[[124 138 134 131]
 [148 122 100 138]
 [122 125 142 114]]
125

[111 133 122 129 127 124 105]
133

[104 152 132 123 106 148]
152

[141 117 121 116 156 131]
117

[101 103 154 153]
103

[[ 99 104 124 128 154 128 111]
 [137 141 103 155 140 113 126]]
141

[121 153 148 133 139]
153

[122 123 136 153 112]
123

[105 117 120 152 122 129 112]
117

[[145 148 151 104 109 132]
 [146 148 119 127 151 144]
 [115 120 134 115 106 105]]
120
---
[[131 135 152 125 140]
 [129 130 145 139 128]
 [144 117 133 115 137]]: 139

[[142 134 110 137]
 [112 114 152 136]
 [114 129 135 103]]: 152

[[120 137 109 110 143]
 [138 105 136 135 122]
 [130 124 127 130 134]]: 135

[[130 127 115 126 134 134 137]
 [105 131 128 140 107 114 130]
 [126 124 111 113 132 121 121]]: 114

[[102 127 126 127 136]
 [113 136 131 122 132]
 [119 137 130 141 136]]: 122

[[137 124 115 152 128 125]
 [128 125 109 150 128 138]
 [139 123 119 145 137 135]]: 128

[[120 122 130 130]
 [103 129 144 134]
 [125 112 110 111]]: 144

[[141 120 128 120 110 144 126]
 [111 148 120 134 135 107 135]
 [138 116 134 116 125 127 134]]: 107

[[131 106 117 141 126 138]
 [105 116 129 130 138 129]
 [146 153 134 125 130 141]]: 138

[[123 114 139 113 121]
 [123 113 126 117 122]
 [153 139 144 108 117]]: 117
---
Q: [138 141 144 150]
A: 144

Q:
[[139 127 136 136]
 [109 134 108 106]
 [120 125 132 128]]
A: 136

Q: [154 148 105 136]
A: 105

Q:
[[140 127 111 104]
 [129 115 113 107]
 [129 112 109 102]]
A: 111

Q:
[[139 149 111 135]
 [108 149 116 111]]
A: 111

Q: [119 156 101 114]
A: 101

Q:
[[132 101 135 128]
 [125 122 103 146]]
A: 135

Q:
[[111 126 129 104]
 [107 125 129 101]]
A: 129

Q: [123 114 157 138]
A: 157
---
[[115 142 101 132 151 113 131]
 [156 151 116 146 134 140 105]] out 113

[[150 117 134 109]
 [141 132 143 118]] out 134

[[147 119 108 157 114 139]
 [137 133 140 101 132 120]] out 114

[[119 117 107 124 119 115]
 [102 133 110 109 128 103]] out 119

[[103 117 145 142]
 [104 125 156 127]] out 145

[[147 129 130 152]
 [133 158 138 128]] out 130
---
[[131 113 151 126 131 144 116]
 [141 133 128 129 141 129 140]
 [127 134 130 138 127 125 120]]: 125

[[121 110 143 134]
 [137 139 107 133]
 [122 135 150 131]]: 150

[[126 119 139 120 139 118]
 [112 125 136 106 136 120]
 [136 110 120 127 141 122]]: 141

[[142 137 133 127 127 123 136]
 [116 113 122 131 128 107 115]
 [129 144 136 137 107 139 123]]: 139

[[128 116 124 136 128]
 [112 143 142 103 123]
 [146 151 152 102 128]]: 102

[[131 131 130 131 127 132 129]
 [139 133 131 139 133 135 131]
 [142 129 135 137 143 153 134]]: 153

[[131 135 141 131 133 140 135]
 [133 143 151 132 134 155 135]
 [130 139 138 132 135 144 141]]: 144
---
[[116 107 130 128 119 152]
 [120 139 141 127 132 141]] | 152, 120

[145 106 120 116 125 128 124] | 124, 145

[124 102 118 110 113] | 113, 124

[[122 120 111 120]
 [129 102 133 121]
 [157 134 129 122]] | 120, 157

[142 141 128 129 132 142 101] | 101, 142

[[143 141 137 135 138 142]
 [143 141 151 130 137 145]
 [141 141 143 135 143 143]] | 142, 141

[126 126 152 121 141 122 151] | 151, 126

[103 143 117 139 136 128 135] | 135, 103

[101 125 122 135 113 138] | 138, 101
---
[[139 127 129 119 135]
 [126 128 128 129 126]
 [105 129 126 149 114]]	126

[[118 136 134 126]
 [155 127 137 153]
 [108 131 113 120]]	113

[[121 127 119 134 130 130 148]
 [131 133 102 148 140 136 136]
 [134 125 142 130 128 127 126]]	142

[[132 142 147 100 141]
 [143 130 127 137 130]
 [134 128 142 132 131]]	142

[[135 112 130 105]
 [124 138 141 134]
 [113 128 116 127]]	116

[[140 122 135 119 124 131 121]
 [106 133 108 111 144 112 109]
 [140 113 134 120 136 122 109]]	134
---
((130, 137, 131, 127, 124), (122, 122, 130, 119, 127), (136, 137, 150, 108, 123)) 130
((111, 133, 118, 128, 144, 151), (107, 125, 122, 119, 144, 150), (132, 145, 105, 129, 139, 143)) 111
((128, 126, 128, 149, 127), (127, 130, 128, 131, 133), (127, 131, 129, 99, 126)) 128
((153, 121, 139, 153, 151), (127, 138, 120, 146, 155), (127, 125, 128, 127, 127)) 153
((120, 121, 128, 139, 123), (116, 119, 125, 141, 123), (106, 125, 129, 144, 128)) 120
((114, 114, 133, 151, 114, 155, 139), (133, 125, 107, 126, 139, 131, 127), (105, 106, 149, 127, 113, 104, 157)) 114
((152, 118, 145, 130, 129, 113), (132, 147, 134, 132, 130, 122), (120, 126, 104, 124, 137, 147)) 152
---
[116 101 109 121]
109

[[131 131 113 128]
 [115 153 136 133]]
113

[123 155 128 139]
128

[[125 134 133 130]
 [128 135 133 136]
 [126 106 105 130]]
133

[144 146 150 101]
150

[[141 119 105 105]
 [124 118 122 122]]
105

[151 112 123 145]
123

[116 146 139 149]
139

[151 106 151 105]
151

[[119 136 102 135]
 [115 117 135 115]]
102
---
[121 101 135 117 140 131 141] ⇒ 121, 141

[140 139 143 132  99] ⇒ 140, 99

[107 100 123 136 109 153] ⇒ 107, 153

[[105 146 108 116]
 [129 114 156 121]
 [124 154 121 130]] ⇒ 105, 130

[142 122 106 136 129 126] ⇒ 142, 126

[140 108 104 142] ⇒ 140, 142
